x = -702  -149   318  -638  -192   470  -262   673  -695
x[0] => -702
x[1] => -149
x[8] => -695
x[4] => -192

a = array([210, 175,  75, 133, 184, 202,  49,  87,  84, 184])
a[-10]	210
a[-7]	133
a[-9]	175
a[8]	84

M =
[[ 617  273  305    7   20   88 -131 -171 -103 -259 -304 -158  -22  -60]
 [ 350  345  393  384  223  171  110 -123  122  -15  -20 -227 -209 -541]]
M[0][0] -> 617
M[:, 8] -> [-103, 122]
M[0][3] -> 7
M[0][9] -> -259
M[0][11] -> -158
M[1][5] -> 171
M[1][0] -> 350
M[1][10] -> -20
M[0][12] -> -22
M[1] -> [350, 345, 393, 384, 223, 171, 110, -123, 122, -15, -20, -227, -209, -541]
M[1][7] -> -123
M[:, 0] -> [617, 350]

B = ((-4.35, 3.39, 1.23, -4.52, -1.09, 2.33, -1.04, -4.37, -7.52, 2.36), (-5.31, 0.37, 1.23, -4.14, -1.09, 2.33, -2.76, -4.37, -7.52, -3.26), (-4.35, 3.39, 1.23, -4.14, -1.09, 2.33, -1.04, -4.37, -7.52, 2.36), (-4.35, 4.90, 1.23, -5.27, -1.09, 3.78, -1.04, -4.37, -7.52, 5.16), (-4.35, 2.64, 1.23, -4.14, -1.09, 2.33, -1.04, -4.37, -7.52, 0.95), (-1.95, 3.39, 2.37, -4.14, -1.09, 1.84, -1.04, -4.37, -5.47, 2.36), (-4.35, 5.66, 1.23, -6.41, -1.09, 4.75, 0.24, -4.37, -7.52, 2.36), (-4.35, 3.39, -4.42, -4.14, -1.09, 2.33, -1.04, -1.88, -6.70, 3.76))
Rows and columns are counted from 0.
(0, 0) => -4.35
(1, 4) => -1.09
(7, 2) => -4.42
(3, 7) => -4.37
(0, 8) => -7.52
(2, 3) => -4.14
(5, 9) => 2.36
(6, 1) => 5.66
(5, 0) => -1.95
(7, 1) => 3.39
(7, 4) => -1.09
(2, 0) => -4.35
(6, 3) => -6.41
(7, 0) => -4.35
(3, 2) => 1.23
(1, 5) => 2.33
(4, 4) => -1.09
(4, 5) => 2.33
(6, 0) => -4.35
(1, 6) => -2.76
(1, 1) => 0.37
(0, 4) => -1.09
(2, 6) => -1.04
(0, 1) => 3.39
(3, 5) => 3.78
(6, 8) => -7.52
(0, 7) => -4.37
(7, 6) => -1.04

W =
[[-4.31  2.48  4.29  2.92  1.36 -3.02 -1.99  4.90 -1.99  0.94 -1.31  2.14
  -1.65]
 [ 6.20  1.12 -2.54 -2.26  1.55  3.80  2.82 -4.79  4.37 -1.27  4.22  0.42
   3.52]
 [-3.83 -1.67  2.15  2.76 -1.45 -1.41 -0.78  4.88 -2.95  2.83 -3.26 -0.43
  -2.02]
 [-3.40  2.82  3.81  2.34  1.68 -2.63 -1.75  3.84 -1.30  0.39 -0.57  2.23
  -1.16]
 [-1.70 -1.88  0.73  1.62 -1.38 -0.09  0.13  2.78 -1.65  2.23 -2.09 -0.77
  -0.98]
 [-3.75  2.50  3.84  2.47  1.41 -2.77 -1.85  4.14 -1.63  0.58 -0.95  2.05
  -1.40]
 [-5.03  2.46  4.68  3.23  1.27 -3.47 -2.31  5.51 -2.46  1.10 -1.74  2.18
  -2.02]
 [ 2.73 -1.44 -2.45 -1.57 -0.74  2.00  1.37 -2.74  1.30 -0.34  0.87 -1.19
   1.12]
 [ 5.24  0.81 -2.47 -2.24  1.17  3.10  2.23 -4.50  3.64 -1.40  3.53  0.16
   2.88]]
Rows and columns are counted from 0.
(0, 0) => -4.31
(5, 10) => -0.95
(5, 12) => -1.40
(2, 12) => -2.02
(4, 8) => -1.65
(2, 0) => -3.83
(0, 1) => 2.48
(0, 7) => 4.90
(8, 2) => -2.47
(8, 10) => 3.53
(3, 0) => -3.40
(3, 2) => 3.81
(0, 11) => 2.14
(4, 10) => -2.09
(0, 4) => 1.36
(5, 9) => 0.58
(3, 5) => -2.63
(7, 1) => -1.44
(5, 5) => -2.77
(5, 1) => 2.50
(7, 9) => -0.34
(7, 3) => -1.57
(3, 4) => 1.68
(3, 10) => -0.57
(1, 7) => -4.79
(4, 3) => 1.62
(3, 3) => 2.34
(1, 2) => -2.54
(4, 2) => 0.73
(6, 12) => -2.02
(6, 5) => -3.47
(7, 10) => 0.87
(5, 11) => 2.05
(2, 11) => -0.43
(0, 6) => -1.99

m =
[[ -8.952 -18.146   1.156  -1.227  -8.868  -2.310  -4.909  -8.320  -7.037
   -2.321  -8.985 -14.459  -5.451  -7.122]
 [ -0.730  -3.771  -5.223 -15.258   7.390  12.920   2.246  19.812  10.047
    7.540   5.906 -14.425   2.605  17.380]
 [ -2.930  -9.652  -0.636 -13.328   5.682  15.938   1.153  28.902  11.368
  -11.299   1.963 -23.608 -13.458  26.623]
 [ -0.413  -9.798   1.236   4.664 -14.380  -9.774  -5.811 -15.055  -6.021
  -16.572 -13.370  -0.524 -15.270 -16.152]
 [ -3.675 -18.515   2.539  -3.327 -12.922   3.489   0.857   0.522  -1.357
   -3.818 -16.201 -10.243  -5.059  -3.175]
 [  7.247 -19.331   6.325  -5.355 -26.440   6.318   8.621  -6.024   4.523
    2.311 -28.526   6.271   0.732 -11.797]
 [-16.582   8.367  -9.964  10.280   5.314 -17.308 -17.541 -19.070 -17.448
    3.597   9.085  -0.870   3.590 -15.272]
 [-11.421  -0.627  -9.640  -0.815  -3.768 -12.045 -10.729 -21.203 -15.008
   14.104   0.145   6.490  13.575 -17.897]
 [-18.789   1.706  -7.747   8.976   4.090 -20.677 -18.250 -17.957 -20.133
   -0.836   8.265  -6.766  -2.086 -16.546]]
Rows and columns are counted from 0.
(0, 0) = -8.952
(2, 7) = 28.902
(1, 0) = -0.730
(2, 6) = 1.153
(4, 6) = 0.857
(6, 5) = -17.308
(0, 13) = -7.122
(4, 10) = -16.201
(7, 7) = -21.203
(8, 3) = 8.976
(8, 13) = -16.546
(3, 9) = -16.572
(0, 4) = -8.868
(0, 5) = -2.310
(3, 10) = -13.370
(6, 8) = -17.448
(6, 13) = -15.272
(4, 8) = -1.357
(2, 9) = -11.299
(2, 13) = 26.623
(2, 3) = -13.328
(4, 11) = -10.243
(7, 3) = -0.815
(5, 6) = 8.621
(0, 12) = -5.451
(2, 1) = -9.652
(5, 4) = -26.440
(5, 11) = 6.271
(6, 10) = 9.085
(1, 6) = 2.246
(5, 3) = -5.355
(3, 1) = -9.798
(0, 9) = -2.321
(5, 0) = 7.247

grid = [-0.47, 6.10, 1.88, -2.37, 4.58, -2.19, -5.45, -2.63]
grid[0]: -0.47
grid[6]: -5.45
grid[4]: 4.58
grid[7]: -2.63
